Below is a small trained network, with its code and all its weights. Each question gives an input and a target symbol and asks what happens when units are switched off, that is, made to give their printed mean instead of their output.

import numpy as np


def w(rows, s, z=0):
    codes = np.array(rows[::2]) - 128.0
    scale = np.full(codes.shape[1], s)
    scale[-1] = z or s
    return codes * scale


def softmax(a):
    e = np.exp(a - a.max(-1, keepdims=True))
    return e / e.sum(-1, keepdims=True)


def log_softmax(a):
    a = a - a.max(-1, keepdims=True)
    return a - np.log(np.exp(a).sum(-1, keepdims=True))


def net(x, mask):
    ids = ['γεζθπστφ'.index(c) for c in x.split()]
    T = len(ids)
    res = E[ids] + P[:T]
    u = 0
    for l in range(2):
        r = res
        for j in range(3):
            rows = slice(2 * j, 2 * j + 2)
            q, k, v = (r @ M[l][rows].T for M in (Q, K, V))
            z = softmax(np.where(np.tri(T) > 0, q @ k.T / 2**0.5, -1e9)) @ v
            o = O[l][rows]
            res = res + np.where(mask[u + j], z, o[:, -1]) @ o[:, :-1]
        u += 3
    return log_softmax(res[-1] @ U[:, :-1].T + U[:, -1])


Q, K, V, O = {}, {}, {}, {}
E = w([
[15,76,207,56,131],'γ',
[216,151,57,208,161],'ε',
[96,111,166,127,49],'ζ',
[73,92,157,218,111],'θ',
[127,124,151,136,120],'π',
[249,180,22,85,214],'σ',
[99,163,129,149,39],'τ',
[119,148,154,116,149],'φ',
],0.017)
P = w([
[103,105,180,188,162],'0',
[236,125,165,71,53],'1',
[145,118,33,65,144],'2',
[156,30,244,137,88],'3',
[140,173,141,88,127],'4',
[141,36,19,122,43],'5',
[183,93,242,76,85],'6',
[47,196,181,162,119],'7',
],0.011)
Q[0] = w([
[91,146,113,194,76],'0.h1',
[124,162,232,106,142],'0.h1',
[145,155,196,128,111],'0.h2',
[6,122,135,82,166],'0.h2',
[123,158,132,125,108],'0.h3',
[195,168,151,120,74],'0.h3',
],0.011)
K[0] = w([
[43,101,129,173,105],'0.h1',
[36,1,207,79,129],'0.h1',
[166,158,58,180,142],'0.h2',
[149,80,130,120,94],'0.h2',
[159,97,48,50,123],'0.h3',
[183,131,87,108,119],'0.h3',
],0.0098)
V[0] = w([
[79,166,144,117,59],'0.h1',
[184,108,109,160,238],'0.h1',
[48,22,151,76,89],'0.h2',
[182,185,2,208,167],'0.h2',
[205,203,135,146,119],'0.h3',
[202,133,138,108,89],'0.h3',
],0.0064)
O[0] = w([
[224,160,126,196,202,27],'0.h1',
[113,75,244,192,79,255],'0.h1',
[139,168,22,162,188,23],'0.h2',
[254,89,56,111,245,233],'0.h2',
[66,107,153,51,161,248],'0.h3',
[31,106,144,192,155,221],'0.h3',
],0.0071,0.0048)
Q[1] = w([
[170,148,186,75,26],'1.h1',
[161,111,93,105,145],'1.h1',
[126,196,20,217,202],'1.h2',
[165,254,231,115,138],'1.h2',
[82,128,39,155,103],'1.h3',
[120,92,70,129,62],'1.h3',
],0.0082)
K[1] = w([
[50,67,106,177,98],'1.h1',
[68,110,80,147,91],'1.h1',
[205,209,161,122,126],'1.h2',
[166,199,186,254,95],'1.h2',
[149,172,206,65,162],'1.h3',
[63,140,61,51,77],'1.h3',
],0.0092)
V[1] = w([
[80,96,126,171,107],'1.h1',
[247,176,3,53,159],'1.h1',
[68,83,120,63,89],'1.h2',
[41,132,147,63,165],'1.h2',
[4,130,225,208,149],'1.h3',
[163,139,164,110,142],'1.h3',
],0.0077)
O[1] = w([
[85,83,75,192,100,153],'1.h1',
[160,129,42,111,140,2],'1.h1',
[123,234,35,133,67,208],'1.h2',
[157,156,200,239,16,152],'1.h2',
[112,140,154,170,44,167],'1.h3',
[189,254,197,128,84,152],'1.h3',
],0.0076,0.0047)
U = w([
[158,202,83,160,77,161],'γ',
[209,105,116,147,136,208],'ε',
[54,51,80,131,143,159],'ζ',
[55,1,109,151,202,32],'θ',
[167,153,168,150,113,13],'π',
[224,211,74,120,108,253],'σ',
[127,130,137,134,124,41],'τ',
[182,199,164,150,94,46],'φ',
],0.0073,0.0027)

Each question gives the input, a string of symbols that net reads in full, and the target symbol t.
The units are the heads (2 rows each of Q, K, V and O). Each row of codes is followed by its name. A weight is (code - 128) times the scale printed after its matrix; where a second scale follows, it is the last column's (O and U).
mask holds one flag per head, layer by layer. A switched-off head (its flag False) gives its mean, the last column of its rows in O, instead of its output. The means were averaged over made-up inputs and are rounded, as every weight is.
A unit's drop is (log p(t) with every unit on - log p(t) with that unit switched off) / (log p(t) with every unit on - log p(t) with every unit switched off).
The circuit of an input: a set's keep is (log p(t) with only the set's units on - log p(t) with every unit switched off) / (log p(t) with every unit on - log p(t) with every unit switched off). Starting from all 6 units, units are removed one at a time, each time the one whose removal leaves the highest keep (on an exact tie, the one counted first), for as long as the keep stays at least 0.8.
circuit, biggest first: the units of the circuit, biggest drop first
unit that matters most: the unit with the biggest drop
which heads matter: for each layer, one digit per head in row order, 1 if its drop is at least 0.15 and else 0, layers parted by /
input σ τ ε γ π σ π, target ε: which heads matter => 110 / 000
input φ σ γ ε, target φ: unit that matters most => 1.h2
input ε σ σ γ, target ε: which heads matter => 111 / 000
input φ γ σ, target γ: which heads matter => 010 / 010
input ε ε ε ε φ σ ζ, target ε: which heads matter => 010 / 000
input γ φ ε ε, target θ: circuit, biggest first => [1.h3 1.h1 0.h2]
input σ ε θ σ σ σ ζ, target ε: which heads matter => 110 / 000
input σ ε θ σ ε σ θ γ, target σ: circuit, biggest first => [0.h1 0.h3]
input σ π σ φ, target ε: which heads matter => 010 / 000
input σ σ ε τ ζ, target σ: circuit, biggest first => [0.h1 1.h1]
input σ θ γ γ τ, target σ: which heads matter => 101 / 000
input σ γ φ τ ε ε, target γ: circuit, biggest first => [0.h2 0.h1 1.h2]
input σ ζ τ σ σ π ζ π, target σ: which heads matter => 110 / 100
input σ σ ε τ θ, target σ: unit that matters most => 1.h1
input θ ε ε ε, target θ: circuit, biggest first => [1.h2 0.h3]
input σ ε ζ σ φ, target σ: circuit, biggest first => [0.h2 1.h3 1.h1]
input θ σ σ γ σ θ σ, target ζ: circuit, biggest first => [0.h3 1.h3 1.h2 0.h1]
input σ γ ε σ, target θ: circuit, biggest first => [0.h1 0.h2 1.h3 1.h1]
input τ σ σ π, target ε: circuit, biggest first => [0.h1 0.h2]
input φ σ γ σ, target φ: circuit, biggest first => [1.h2 0.h1]
input σ σ φ φ σ σ σ φ, target σ: circuit, biggest first => [0.h2 1.h1]
